[128 = 0]
[122 124 118 132 140 127 138 115 134  95 124 128 125 120 125 130 125] : [72]
[134 131 105 141 135 146 128 113 109 117 174 128 129 128 111 125 117] : [66]
[132 123 143 142 146 153 140 135 118 122 252 126 125 117  77 106 107] : [65]
[126  73 148 137 137 139 140 136 114 127 252 128 126 119 103 107 105] : [65]
[120 139 111 134 140 143 138 118 123  84 100 127 127 118 143 125 121] : [72]
[128 118 105 132 138 121 128 118 115 125 151 134 117 125 167 136 148] : [64]
[128 126 115 144 156 127 140 115 122 102 133 130 129 117 122 124 126] : [66]
[123 123 111 159 136 122 128 113 140 104 124 137 126 118 121 121 134] : [77]
[129 171 118 145 148 140 144 115 113 104 135 136 131 121 108 118 133] : [79]
[120 138 115 138 143 124 131 132 115 100 117 122 127 121 159 127 123] : [72]
[141 104 114 140 159 126 133 116 122 100 143 131 124 123 144 112 123] : [66]
[128 154 109 141 152 137 129 113 119 121 182 126 127 121 118 119 127] : [64]
[130 130 108 134 140 126 132 121 128 129 167 140 125 129 137 109 131] : [64]
[127 136 115 154 150 135 143 127 128  77  98 133 134 111 112 133 121] : [72]
[132 145 115 129 152 137 136 121 118  92  77 129 126 125 118 127 129] : [72]
[135 136 113 139 153 127 136 115 111  91  68 141 129 121 144 110 130] : [72]
[131  82 117 134 143 124 114 131 120  97 145 129 134 117 155 129 126] : [66]
[125 142 119 139 125 129 137 129 126 111 133 132 125 124 145 128 128] : [79]
[128 124 108 143 160 127 136 111 123 102 131 133 127 120 122 115 139] : [79]
[123 150 120 144 157 138 129 117 114  89  71 135 120 126 118 120 122] : [72]
[123 148 120 141 142 127 137 116 107 111 114 133 129 136 123 117 134] : [72]
[122 165 108 143 159 141 138 108 121  94 120 128 132 119  93 119 114] : [72]
[122 159 113 130 139 130 147 121 133 121 138 121 127 124 147 124 137] : [79]
[116 148 113 134 155 131 132 119 126  97  78 131 130 116 120 118 123] : [79]
[123 138 111 129 145 141 137 118 127  82 106 127 124 118 141 131 123] : [72]

[158 107  81 127 195 140 195 153 125 152  71 135 129 106 131  97  89] : (44)
[156 103  99 122  97 166 202 146 157 154 111 121 115  89  93 153  92] : (43)
[172 103 100 132 117 154 172 145 120 160  69 128 110  90 125 126 113] : (20)
[166 109 102  80 116 250 178 157 128 154 122 131 103 113 101 106  78] : (39)
[165 101  99 107 156 162 174 159 107 148  34 132 114  97 112  93  93] : (26)
[167 107  62 132 116 176 144 139 111 135  96 129 125  92 144 107 141] : (34)
[120 104 109  93  80 141 154 144 129 121 191 131 120  84  91 149  91] : (30)
[170  95 136  93 115 176 145 158 117 135  76 113 119  64 113 133  90] : (23)
[154  99  67 113 108 183 195 171 109 142  95 123 121  95  84 156  57] : (18)
[170 103 116 113  86 162 164 140  75 127 104 128 122  81  99 148  98] : (25)
[179 122 125  97  86 185 173 140 160 131  80 116 102  93 135 129 100] : (39)
[166 116 110 102 124 232 182 119 136 133 100  85 125  87  62 138  80] : (20)

[137 130 123 135 126 119 128 123 131 125 124 144 130 133 157 134 121] : (54)
[125 124 130 124 122 128 116 128 141 127 114 155 126 123 135 128 136] : (49)
[115 109 142 125 132 137 119 132 126 111 135 133 130 102 109 136 132] : (49)
[126 142 127 130 128 119 126 123 126 138 118 138 125 131 146 119 127] : (58)
[136 123 132 124 129 121 127 126 133 130 113 130 140 135 165 118 117] : (58)
[139 130 124 133 131 124 128 136 129 142 122 144 141 131 118 145 125] : (54)
[149 130 106 121 130 120 133 123 116 140 124 122 132 159 169 134 127] : (50)
[141 141 129 127 131 121 128 118 123 141 110 128 139 134 146 118 125] : (58)
[119 130 134 123 124 126 114 124 134 129 106 151 131 130 146 142  93] : (49)
[137 137 123 129 131 118 131 117 124 136 116 128 130 142 167 108 128] : (58)
[123 136  73 127 139 113 132 125 123 145 114 137 132 145 174 119 107] : (58)
[125 137 120 131 125 116 132 138 129 142 122 142 115 132 150 140 122] : (50)
[126 142 133 127 131 113 140 114 129 129 110 118 137 142 187  96 106] : (52)
[136 137 138 126 126 121 134 119 124 136 119 120 135 136 160 107 121] : (52)
